Below are the code and all the weights of a small trained network. Each question names an input and a class and asks about switching units off, where a switched-off unit gives its printed mean instead of its output.

import numpy as np


def w(rows, s, z=0):
    codes = np.array(rows[::2]) - 128.0
    scale = np.full(codes.shape[1], s)
    scale[-1] = z or s
    return codes * scale


def f(y):
    return np.maximum(y, 0)


def log_softmax(a):
    a = a - a.max(-1, keepdims=True)
    return a - np.log(np.exp(a).sum(-1, keepdims=True))


def net(x, mask):
    res = np.array(x, float).reshape(1, 8) / 4 @ E
    y = f(res @ A[0][:, :-1].T + A[0][:, -1])
    res = res + np.where(mask, y, B[0][:, -1]) @ B[0][:, :-1]
    return log_softmax(res[-1] @ U[:, :-1].T + U[:, -1])


A, B = {}, {}
E = w([
[132,124,108],'x0',
[109,150,113],'x1',
[77,137,50],'x2',
[68,123,91],'x3',
[80,116,147],'x4',
[60,125,254],'x5',
[84,6,154],'x6',
[99,161,118],'x7',
],0.0063)
A[0] = w([
[145,11,120,205],'n1',
[24,126,67,239],'n2',
[105,103,87,181],'n3',
[141,68,54,241],'n4',
[113,142,212,123],'n5',
[185,67,171,141],'n6',
[151,70,225,153],'n7',
[172,161,165,141],'n8',
[155,120,118,45],'n9',
[150,124,49,218],'n10',
[103,146,66,198],'n11',
[139,138,109,38],'n12',
[112,212,152,253],'n13',
[79,161,120,249],'n14',
[141,93,184,119],'n15',
[149,211,161,135],'n16',
[108,27,159,175],'n17',
[182,225,154,239],'n18',
[75,93,120,64],'n19',
[223,137,103,177],'n20',
[183,177,183,58],'n21',
[135,229,91,223],'n22',
[162,137,235,223],'n23',
[133,117,190,109],'n24',
[216,65,206,238],'n25',
],0.012,0.0033)
B[0] = w([
[101,82,22,211],'n1',
[67,85,218,255],'n2',
[67,72,142,184],'n3',
[85,58,133,225],'n4',
[120,182,98,202],'n5',
[122,196,68,180],'n6',
[118,175,60,217],'n7',
[213,158,109,176],'n8',
[80,76,116,132],'n9',
[116,76,154,224],'n10',
[95,72,155,211],'n11',
[93,162,93,134],'n12',
[137,160,236,228],'n13',
[119,113,253,211],'n14',
[144,139,33,175],'n15',
[179,154,183,197],'n16',
[48,108,35,212],'n17',
[187,142,208,242],'n18',
[74,102,165,162],'n19',
[196,76,102,204],'n20',
[137,169,182,176],'n21',
[135,94,174,245],'n22',
[182,211,43,238],'n23',
[161,164,41,176],'n24',
[175,180,38,228],'n25',
],0.0068,0.0071)
U = w([
[206,136,143,7],'0',
[89,186,75,170],'1',
[123,100,119,238],'2',
[71,118,168,105],'3',
[137,246,151,128],'4',
[30,195,182,92],'5',
],0.012,0.0021)

Each question gives the input, the list of numbers given to net, and the class t.
The units are the neurons (one row each of A and B). Each row of codes is followed by its name. A weight is (code - 128) times the scale printed after its matrix; where a second scale follows, it is the last column's (A, B and U).
mask holds one flag per neuron, in row order. A switched-off neuron (its flag False) gives its mean, the last column of its row in B, instead of its output. The means were averaged over made-up inputs and are rounded, as every weight is.
A unit's drop is (log p(t) with every unit on - log p(t) with that unit switched off) / (log p(t) with every unit on - log p(t) with every unit switched off).
The circuit of an input: a set's keep is (log p(t) with only the set's units on - log p(t) with every unit switched off) / (log p(t) with every unit on - log p(t) with every unit switched off). Starting from the 12 units with the biggest drops (on a tie, the unit counted first), units are removed one at a time, each time the one whose removal leaves the highest keep (on an exact tie, the one counted first), for as long as the keep stays at least 0.8.
units of the circuit, in order: the units of the circuit, biggest drop first
unit that matters most: the unit with the biggest drop
top k neurons: the k neurons with the biggest drops, biggest first
drop when u is switched off: that unit's drop, to one decimal
input [-1,0,7,2,4,-5,4,-7], class 3: unit that matters most -> n2
input [8,-6,4,-3,4,-4,-6,-3], class 3: units of the circuit, in order -> n23, n25
input [7,2,-4,-2,2,-7,5,-4], class 1: units of the circuit, in order -> n6, n1
input [-8,0,8,-2,2,-5,-8,-4], class 0: top 3 neurons -> n20, n18, n17
input [-2,4,-3,0,-7,-1,-6,8], class 0: top 2 neurons -> n20, n22
input [-7,4,3,5,-6,3,-7,3], class 5: top 2 neurons -> n23, n25
input [-5,-3,-4,-2,4,-5,-8,8], class 0: units of the circuit, in order -> n20, n22, n18
input [3,-1,1,8,7,8,8,-5], class 1: drop when n7 is switched off -> 0.1
input [0,-7,8,-5,-1,-7,-5,-6], class 2: drop when n4 is switched off -> 0.3
input [2,-6,0,6,7,-8,6,-2], class 3: drop when n25 is switched off -> 0.2
input [-7,6,1,-8,-6,-3,-1,6], class 0: drop when n20 is switched off -> 0.2
